Below is a small trained network, with its code and all its weights. Each question gives an input and a class and asks what happens when units are switched off, that is, made to give their printed mean instead of their output.

import numpy as np


def w(rows, s, z=0):
    codes = np.array(rows[::2]) - 128.0
    scale = np.full(codes.shape[1], s)
    scale[-1] = z or s
    return codes * scale


def f(y):
    return y / 2 * (1 + np.tanh(0.7978845608 * (y + 0.044715 * y**3)))


def log_softmax(a):
    a = a - a.max(-1, keepdims=True)
    return a - np.log(np.exp(a).sum(-1, keepdims=True))


def net(x, mask):
    res = np.array(x, float).reshape(1, 3) / 4 @ E
    y = f(res @ A[0][:, :-1].T + A[0][:, -1])
    res = res + np.where(mask, y, B[0][:, -1]) @ B[0][:, :-1]
    return log_softmax(res[-1] @ U[:, :-1].T + U[:, -1])


A, B = {}, {}
E = w([
[39,113,90,168],'x0',
[95,201,91,11],'x1',
[153,169,58,214],'x2',
],0.013)
A[0] = w([
[86,135,192,66,100],'N1',
[39,144,95,128,116],'N2',
[187,160,136,102,104],'N3',
[135,167,131,141,183],'N4',
[94,254,122,82,2],'N5',
[205,181,159,108,141],'N6',
[147,186,51,139,81],'N7',
[170,207,75,155,58],'N8',
],0.017,0.0035)
B[0] = w([
[177,41,101,73,223],'N1',
[53,189,68,158,198],'N2',
[44,152,111,103,186],'N3',
[93,69,79,79,150],'N4',
[220,205,194,199,252],'N5',
[10,184,110,182,208],'N6',
[158,45,119,70,199],'N7',
[138,22,111,121,201],'N8',
],0.012,0.015)
U = w([
[3,173,93,82,158],'0',
[191,20,117,8,2],'1',
[228,147,229,203,199],'2',
],0.015,0.0021)

Each question gives the input, the list of numbers given to net, and the class t.
The units are the neurons (one row each of A and B). Each row of codes is followed by its name. A weight is (code - 128) times the scale printed after its matrix; where a second scale follows, it is the last column's (A, B and U).
mask holds one flag per neuron, in row order. A switched-off neuron (its flag False) gives its mean, the last column of its row in B, instead of its output. The means were averaged over made-up inputs and are rounded, as every weight is.
A unit's drop is (log p(t) with every unit on - log p(t) with that unit switched off) / (log p(t) with every unit on - log p(t) with every unit switched off).
The circuit of an input: a set's keep is (log p(t) with only the set's units on - log p(t) with every unit switched off) / (log p(t) with every unit on - log p(t) with every unit switched off). Starting from all 8 units, units are removed one at a time, each time the one whose removal leaves the highest keep (on an exact tie, the one counted first), for as long as the keep stays at least 0.8.
circuit, biggest first: the units of the circuit, biggest drop first
unit that matters most: the unit with the biggest drop
top k neurons: the k neurons with the biggest drops, biggest first
drop when u is switched off: that unit's drop, to one decimal
input [-7,4,-6], class 0: top 2 neurons : (N6; N3)
input [1,4,-4], class 1: top 2 neurons : (N1; N6)
input [-4,3,8], class 1: circuit, biggest first : (N7)
input [0,1,2], class 1: top 2 neurons : (N5; N6)
input [-3,-1,-3], class 0: circuit, biggest first : (N5; N7)
input [-4,-2,4], class 0: top 3 neurons : (N5; N1; N6)
input [1,8,7], class 2: top 2 neurons : (N5; N1)
input [-6,7,5], class 2: top 4 neurons : (N5; N2; N6; N1)
input [7,-7,3], class 0: top 2 neurons : (N5; N2)
input [4,4,5], class 1: top 2 neurons : (N7; N6)
input [7,-7,4], class 0: top 2 neurons : (N5; N2)
input [7,5,-8], class 1: top 2 neurons : (N1; N6)
input [2,4,6], class 1: drop when N7 is switched off : 0.5
input [0,7,8], class 1: unit that matters most : N7
input [4,7,-2], class 2: drop when N5 is switched off : 1.0
input [-8,5,-6], class 0: drop when N6 is switched off : 2.1
